[  5  15   7  -3   2  -9  30  13 -20 -26  -4  -2  13 -19  14  -4 -18   8
 -13   4  16 -29   1 -21   4   0   4 -33  20 -27  -1 -20  18 -11] = Veva
[  8  13   3   3   5  -6  16   6 -33 -25  -2 -10  17 -17  13   1 -23   3
  -9   2  18 -15  -6 -23  16 -13  -3 -29  22 -35   2 -12  21 -16] = bador
[ 11   9  13  -1  25  33   7   4 -51 -10 -35 -24  35 -52 -35 -20  38 -13
 -36 -40  24  33 -49  12 -26  -3   7 -24  20 -21 -17 -10  10   8] = koz
[ 41  -3   7  -2  24  20  -7   0 -24   5 -12 -20  27 -12 -21 -14  -9 -27
  -7 -45  31  41 -57  18  -7  -3  -5 -16  -3 -18  -5   1   8   0] = roz
[ -1  -4 -25  -4  26  25 -41 -15 -39   1  -1 -19  19   0  -1  -5  -8 -30
   3 -21   4  69 -58   8  23 -36 -25  -3   7  -6  -6  33   2  -5] = gal
[-27  -4  19 -16  -6  32   6 -10 -24   5 -12 -20  27 -12 -21 -14  -9 -27
  -7 -45  31  41 -57  18  -7  -3  -5 -16  -3 -18  -5   1   8   0] = lidup
[ 20   5  21  -3  10  19  22  10 -18  -4 -25 -11  20 -36 -28 -16  24  -3
 -26 -29  22   0 -20   9 -30  15  14 -19   7 -14 -10 -21   7   8] = riruk
[  1   9   2   2  22  23  -3  -1 -54 -14 -23 -22  31 -40 -18 -11  18 -12
 -25 -25  17  31 -42  -1  -5 -16  -2 -22  22 -24 -11  -2  13  -2] = bivik
[ 18   7 -15  28  26   7 -35 -18 -84 -21   1 -41  37 -15  10  18 -43 -22
  -1 -12  27  39 -40 -31  54 -59 -26 -15  31 -63  10  14  30 -30] = Rusam
[-13   0 -29   8  27  23 -47 -19 -58  -7  -2 -26  24  -8   2   1  -5 -28
  -2 -14   1  71 -56  -2  32 -48 -27  -4  19 -16  -6  35   6 -10] = Des
[  4  11  14  -4   3   3  27  11 -17 -15 -15  -3  14 -28  -6 -10   9   6
 -20  -8  13 -16  -5  -6 -15   9  11 -24  15 -16  -7 -20  11   0] = zamom
which: [-27  -4  19 -16  -6  35   6 -10]  Des
which: [0 4]  Veva
tags:
[-27] -> k469
[-11] -> k857
[-12] -> k906
[-19] -> k797
[-26] -> k54
[41] -> k229
[-20] -> k737
key lidup 12:   k737
which: [  5  15   7  -3   2  -9  30  13 -20 -26  -4  -2  13 -19  14  -4 -18   8
 -13   4  16 -29   1 -21   4   0   4 -33  20 -27  -1 -20  18 -11]  Veva
which: [ 18   7 -15  28  26   7 -35 -18 -84 -21   1 -41  37 -15  10  18 -43 -22
  -1 -12  27  39 -40 -31  54 -59 -26 -15  31 -63  10  14  30 -30]  Rusam

[-46  64   4 -44  38  51 -51] = sed
[-14  41   3 -71  13  78 -30] = Tifol
[ 52 -17  20  43 -71  24  53] = Tifin
[-54  41  13  78 -71 -30   3] = vaz
[-17  38 -11  38 -44  79  54] = Gup
[-73  44 -60  26  -8 -25  37] = pubi
[ 65 -45  24 -62 -35  24 -53] = pomis
at: [ 65 -45]  pomis, 1
back: [-17  52]  Tifin
at: [ 41  13  78 -71 -30   3]  vaz, 2
which: [ 38 -44]  Gup
Table of tags by key:
[40] -> k307
[-54] -> k579
[64] -> k313
[65] -> k798
[41] -> k974
key vaz 2:   k974
which: [ 52 -17  20  43 -71  24  53]  Tifin

[ 13  -2  44  27 -57 -21 -15   8  -1]  gobof
[  3 -10   0 -34  26 -30  31 -19  41]  fas
[ 65  -3  35  23  -1 -21   6 -52  33]  voge
[ 22  -9  -1  11 -12 -22 -22 -22 -29]  libiz
[ 38  15 -10  20  51  21 -71 -51  10]  fur
[ 20  -6   1  26   1  42  -7 -43 -34]  vuv
again libiz:   [-22]
which: [ 13  -2  44  27 -57 -21 -15   8  -1]  gobof

[ 66 -33  74  24] -> fofik
[ 29  59  44 -70] -> Varis
[ 80 -33 -34 -25] -> Ril
[15 15 15 15] -> divir
[-26  83  34  74] -> Lita
[ 74 -14  74  74] -> Veno
at: [ 80 -33 -34]  Ril, 1
which: [83 34 74]  Lita
again Veno:   [74]
again divir:   [15]

[  0 -69  17  84   9  10 -10 -62  24  18 -37 -15  25 -69] = bet
[-17  47  10 -90 -24 -13  32  12  16 -25   4  41 -35   1] = kozu
[ 42  18 -20   2 -25  66  31  19  23  28  19  25 -39  39] = guzut
[-11  29  14  53  13 -28 -67 -20  21 -41  20  -7  11 -13] = Vogam
[ 52  13  -5  -7 -51  83  26  20  -9  42  20  43 -35  15] = vogos
[-42  20  52  84   9 -41 -56 -54  39 -11  -2  57   9 -13] = Sezas
which: [ 25 -39]  guzut
which: [  0 -69  17  84   9  10 -10 -62  24  18 -37 -15  25 -69]  bet
again bet:   [-69]
back: [13 53]  Vogam

[ 25  21   0  19 -32 -48   4] : Kom
[ 43 -23 -25 -19  -1 -13 -21] : roguz
[ 43 -23  -2 -19  -1 -13 -21] : bemok
[ 13  11   7  33 -27 -25  44] : geku
[-42 -32  20 -78 -50  45   0] : dusag
[ 38  24   3 -51  -4 -11 -19] : Gote
[-42 -32  20 -78 -50  45 -37] : kogu
[-34  40 -26 -20  16 -36 -21] : linor
[-57  -2 -57 -22 -57 -57   7] : datuf
[ 30 -21 -16  20  -1 -20 -24] : Pizug
again datuf:   [-57]
tags:
[-51] -> k882
[-5] -> k27
[-49] -> k751
[-50] -> k31
[-4] -> k140
key dusag 5:   k31
back: [-21  30]  Pizug
which: [-42 -32  20 -78 -50  45   0]  dusag

[ 11  28 -16  20  -2   4  22 -77   5] : mel
[ 42  -1 -11 -13 -17  -6  -1 -77   5] : tosem
[-39  17  59  11  30 -35  14  10 -22] : Nifun
[ 14  -8   5 -30  -8 -30 -30 -58 -30] : Gub
which: [ 14  -8   5 -30  -8 -30 -30 -58 -30]  Gub
which: [ 42  -1 -11 -13 -17  -6  -1 -77   5]  tosem
back: [-58 -30 -30  -8]  Gub
again tosem:   [-1]
at: [  5 -30  -8 -30 -30]  Gub, 3
back: [30 11]  Nifun

[ 54  -9 -34 -20 -36   3 -21  -5] = vilor
[ 47 -39 -25 -14 -40   8  -7  -7] = Taga
[ 64 -16 -31 -18 -43  -2  -2   0] = tekos
[-12 -12 -26 -12 -12  -9  -8 -12] = ref
[ 70 -22 -47 -24 -23  -8 -20 -14] = Leroz
[ 83 -30 -18 -23 -41   5   7  -9] = sedi
[ 66  -8 -23 -47 -24 -20 -14  -8] = gibat
[ 78 -29 -21  -5 -31   5 -17  -6] = vutub
which: [-47 -24 -20 -14]  gibat
back: [-14 -20  -8 -23 -24 -47]  Leroz
key -> tag
[-30] -> k878
[-39] -> k568
[-29] -> k988
[-16] -> k76
[-22] -> k950
[-12] -> k995
key ref 2:   k995
at: [ 78 -29]  vutub, 1
again ref:   [-12]

[19 10 10 13  8  7  8] -> Zozis
[51 25 33 68 68 13 48] -> sotu
[19 10 10 21 11  9 14] -> kufis
[80 18  7 35  7 17 35] -> degi
[16  4  3 12  4 13  6] -> zozad
[22 14 43 26 15 26 16] -> Zifi
which: [10 21]  kufis
again sotu:   [68]
which: [13  8]  Zozis
back: [26 43 14 22]  Zifi
tags:
[17] -> k650
[10] -> k998
[13] -> k876
[9] -> k177
[26] -> k373
key kufis 6:   k177
which: [19 10 10 21 11]  kufis

[ 29 -54  21  -4  33  -4   7   5  12  35 -32 -12  -3 -36  52 -19  32  44
  13] = Lamud
[ 43   6  41 -19  -3  -2 -23  68  -6  39  16  63  -5  -7 -73  12 -27 -31
 -32] = fiz
[ 29 -54  21  -4  33  -4   7   5  12  35 -32 -12  -3 -36  52 -19  24  36
   2] = fupi
at: [-27 -31]  fiz, 17
which: [ 29 -54  21  -4  33  -4   7   5  12  35 -32 -12  -3 -36  52 -19  24  36
   2]  fupi

